Each row has a name. Each piece below is followed by the name of the row it came from, unless a question asks for something else. Each question is about the rows just above it. Places in a row count from 1.

<103>: [ -8.0 -12.5  23.9  40.6 -28.2  -6.5  63.9  31.6 -49.9  -1.4   3.6  15.7
  14.4 -45.0  62.0  15.9   2.9 -46.1 -11.7 -35.4  14.7  39.5 -28.4  38.4
 -11.5  52.7 -27.7  25.5  10.6  13.6  -4.0 -58.7  38.6  16.6 -20.7 -51.2
  36.3 -46.7  55.9  31.9 -14.0  -4.2 -27.8 -16.0 -13.2  -4.2   5.3  42.2
  31.7 -16.8  23.5  13.2]
<180>: [ -2.9 -37.9  22.5  38.2  -5.9  -2.6  35.9  42.3  -5.8  17.6 -13.2   7.3
   6.5  -7.3   8.8  13.7 -20.9   4.2  16.8 -18.2  26.0  35.7  10.4 -30.5
  -3.6  38.2 -61.9  -2.1   1.6   5.5 -24.6 -23.4  39.7  24.8 -20.0  -1.4
  41.4  -1.7   1.1  54.4   4.1 -13.5  25.5 -17.0 -38.9  12.8  13.6  22.2
  -3.6 -12.8  14.5  10.6]
<189>: [  4.5   6.2   0.1 -33.9 -15.7  16.0   8.2   9.3  -1.3  -5.5  -8.6  -8.2
  50.7 -17.9  -1.5 -23.5   9.3   0.5  -6.4   5.5 -19.7  21.3   9.2  12.6
  16.3   6.5 -12.6  30.1   5.3 -74.6 -16.7  -4.0  -0.1  -1.4  -9.5 -10.1
  -5.1 -11.7   2.3   1.3  -2.8 -15.9  -3.3 -38.9  12.1  10.5  -7.0  -0.6
 -55.0  37.1  -8.7  16.9]
<23>: [ -1.5 -23.5   9.3   0.5  -6.4   5.5 -19.7  21.0   9.2  12.6  43.9   8.3
 -43.8  32.1 -31.0  22.8 -57.8 -21.1  13.2  27.3 -28.2   0.9  17.4 -18.9
  13.1 -44.0  18.6 -20.9   2.0  11.3   8.3   4.8  -6.4  27.7   4.5 -16.5
   6.1  38.0 -16.7  25.4  23.4 -17.8  38.7  17.6  24.0  20.6 -14.6 -12.6
  26.0 -48.6  -3.4  44.6]
<6>: [ -7.4   0.6 -11.3   6.6   6.0  20.0  14.2  27.1 -17.6  16.9   4.9 -26.4
  30.1 -13.8 -20.9 -18.4 -35.6   5.0  12.8   2.8  -8.9   0.4  22.0   6.7
 -18.4 -14.9  12.3 -16.6 -12.7 -29.1  -1.4  -9.5  -4.0 -10.1  -0.1  35.2
  -8.7  -7.6  30.6  -9.2 -28.0  33.9   4.3  30.5 -17.6 -35.1 -28.1   6.9
  -5.3  -7.5 -23.9  14.5]
<56>: [  4.5  29.7   0.1 -33.9 -15.7  16.0   8.2   9.3  -1.3  -5.5  -8.6  -8.2
  50.7 -17.9  -1.5 -23.5   9.3   0.5  -6.4   5.5 -19.7  21.3   9.2  12.6
  16.3   6.5 -12.6  30.1   5.3 -74.6  35.2  -4.0  -0.1  -1.4  -9.5 -10.1
  -5.1 -11.7   2.3   1.3  -2.8 -15.9  -3.3 -38.9  12.1  10.5  -7.0  -0.6
 -55.0  37.1 -13.5  16.9]
<176>: [-11.9   1.8  -6.0   1.1  31.1   2.4 -44.7 -12.5  10.5 -28.1   4.6 -19.4
 -33.9  53.5 -33.9   4.0 -15.5  62.1 -16.3  12.0  18.0   1.2 -10.5 -23.1
 -33.6 -54.2  26.4   4.8  35.0  12.7   6.2 -12.0  -6.1  -8.0   2.7  20.5
 -14.9   2.2  -8.2 -26.7  13.1 -55.7  32.9  21.0  31.3   5.9 -11.1 -27.7
  17.8 -28.4  -2.9  10.9]
<24>: [-22.9  -7.3 -10.1   3.2 -62.3 -45.6  70.3  11.2   1.9  30.2  10.2  38.5
   3.2  -4.9  58.2  45.2 -11.1 -72.5  43.6  -4.5 -20.4  33.4 -38.2  20.7
  13.8  12.1 -38.0  -5.5  10.6  71.1 -14.1  24.0  48.1 -23.3  -8.9 -41.3
  12.1  22.4  24.0  59.1  10.7  -1.3  35.6 -13.8 -20.5  -2.7   2.4  -4.9
  65.2 -29.9  37.7  -8.0]
<116>: [ 13.2   4.2  22.3   5.4  26.6   9.7   4.6 -51.1   0.5  21.9 -22.1  19.5
  13.1  10.0  -8.2   2.2  36.5  54.8 -38.5 -28.5  35.2  26.5   5.1 -11.8
  -1.9  36.5  -7.3  47.0  11.1   5.0 -17.6 -41.7  17.6  24.7  11.5  -8.2
  19.2 -33.9 -37.6 -30.3  -3.7 -28.3  -1.2  -5.6  -2.0  16.2  47.3   4.7
 -34.5  60.1  43.3  14.3]
<16>: [  3.4   2.8  19.3 -17.5  10.7  11.6  12.4 -13.3  26.4   5.3 -12.6   9.3
  51.7   6.7 -18.2 -27.9  44.1  63.5   3.2 -32.7  25.9  37.7  35.5 -23.8
  -5.9  55.6 -47.9  25.7   6.2 -55.1 -11.8 -34.5  26.6  19.1  11.7  18.5
  27.5  -3.7 -40.3  -7.4 -19.4  -2.4  12.2 -49.6 -29.6  -4.9  40.3  -0.6
 -62.0  88.2  18.9  -5.6]
<26>: [ -3.0  31.6 -18.4 -36.0  -3.4 -27.7  -2.5 -69.6  16.4  30.7  39.1  34.9
  15.4  31.3  -6.7  11.3  25.2  -3.7   0.1   3.2 -39.1  12.3  -2.7  33.8
  11.0 -21.7  48.8  24.3  12.9  16.3  15.9   1.2   2.3 -11.1  42.8 -31.9
 -23.9  15.1 -31.0 -48.1 -10.3   5.4  20.0   5.4  29.2 -16.4  19.4 -39.1
  15.1  55.1  39.3  16.0]
asked: [  4.5  29.7   0.1 -33.9 -15.7  16.0   8.2   9.3  -1.3  -5.5  -8.6  -8.2
  50.7 -17.9  -1.5 -23.5   9.3   0.5  -6.4   5.5 -19.7  21.3   9.2  12.6
  16.3   6.5 -12.6  30.1   5.3 -74.6  35.2  -4.0  -0.1  -1.4  -9.5 -10.1
  -5.1 -11.7   2.3   1.3  -2.8 -15.9  -3.3 -38.9  12.1  10.5  -7.0  -0.6
 -55.0  37.1 -13.5  16.9]	<56>
asked: [ 35.2  -4.0  -0.1  -1.4  -9.5 -10.1]	<56>
tags:
[23.9] -> Q583
[-4.6] -> Q409
[-4.5] -> Q558
[-23.3] -> Q739
[27.7] -> Q719
[24.0] -> Q767
[16.5] -> Q646
[16.6] -> Q81
[-23.4] -> Q504
The tag of <24>, keyed by place 34:	Q739
Where do [-46.1 -11.7] appear?	<103>
asked: [ -3.0  31.6 -18.4 -36.0  -3.4 -27.7  -2.5 -69.6  16.4  30.7  39.1  34.9
  15.4  31.3  -6.7  11.3  25.2  -3.7   0.1   3.2 -39.1  12.3  -2.7  33.8
  11.0 -21.7  48.8  24.3  12.9  16.3  15.9   1.2   2.3 -11.1  42.8 -31.9
 -23.9  15.1 -31.0 -48.1 -10.3   5.4  20.0   5.4  29.2 -16.4  19.4 -39.1
  15.1  55.1  39.3  16.0]	<26>

<92>: [ 47.1 -50.9 -72.3  35.6  16.7 -30.2 -60.9 -50.8 -47.7 -22.0 -11.2  30.0
 -56.9  31.8]
<9>: [  4.2  32.7  17.9  -5.8  61.8   2.9 -81.1 -71.2  69.4 -10.5  -4.6  69.4
  53.6 -87.9]
<11>: [ 57.4 -49.7  -8.3 -22.4  23.6  55.0   1.2 -15.7  34.1   8.3  76.6 -30.3
 -22.0 -11.2]
<106>: [-56.9  47.1  35.6 -50.9  31.8 -50.8 -72.3 -47.7  30.0  16.7 -60.9 -30.3
 -22.0 -11.2]
<96>: [ 17.2  29.3 -48.0  14.7 -47.8  25.0  33.0  31.7 -51.3 -68.3  22.0  14.3
  45.7  27.6]
[-68.3 -51.3 -48.0 -47.8  14.3  14.7  17.2  22.0  25.0  27.6  29.3  31.7
  33.0  45.7] is which row reordered?	<96>
Put [ 31.8 -50.8 -72.3 -47.7  30.0  16.7 -60.9 -30.3 -22.0 -11.2 -56.9  47.1
  35.6 -50.9] back in order: which row is it?	<106>
Table of tags by key:
[-60.9] -> Q169
[47.0] -> Q277
[-56.9] -> Q902
[-56.8] -> Q154
[-61.0] -> Q128
[47.1] -> Q109
Look up the entry of <92> at place 1 in the table:	Q109
The row with [ 17.2  29.3 -48.0  14.7 -47.8  25.0  33.0  31.7 -51.3 -68.3  22.0  14.3
  45.7  27.6] is	<96>

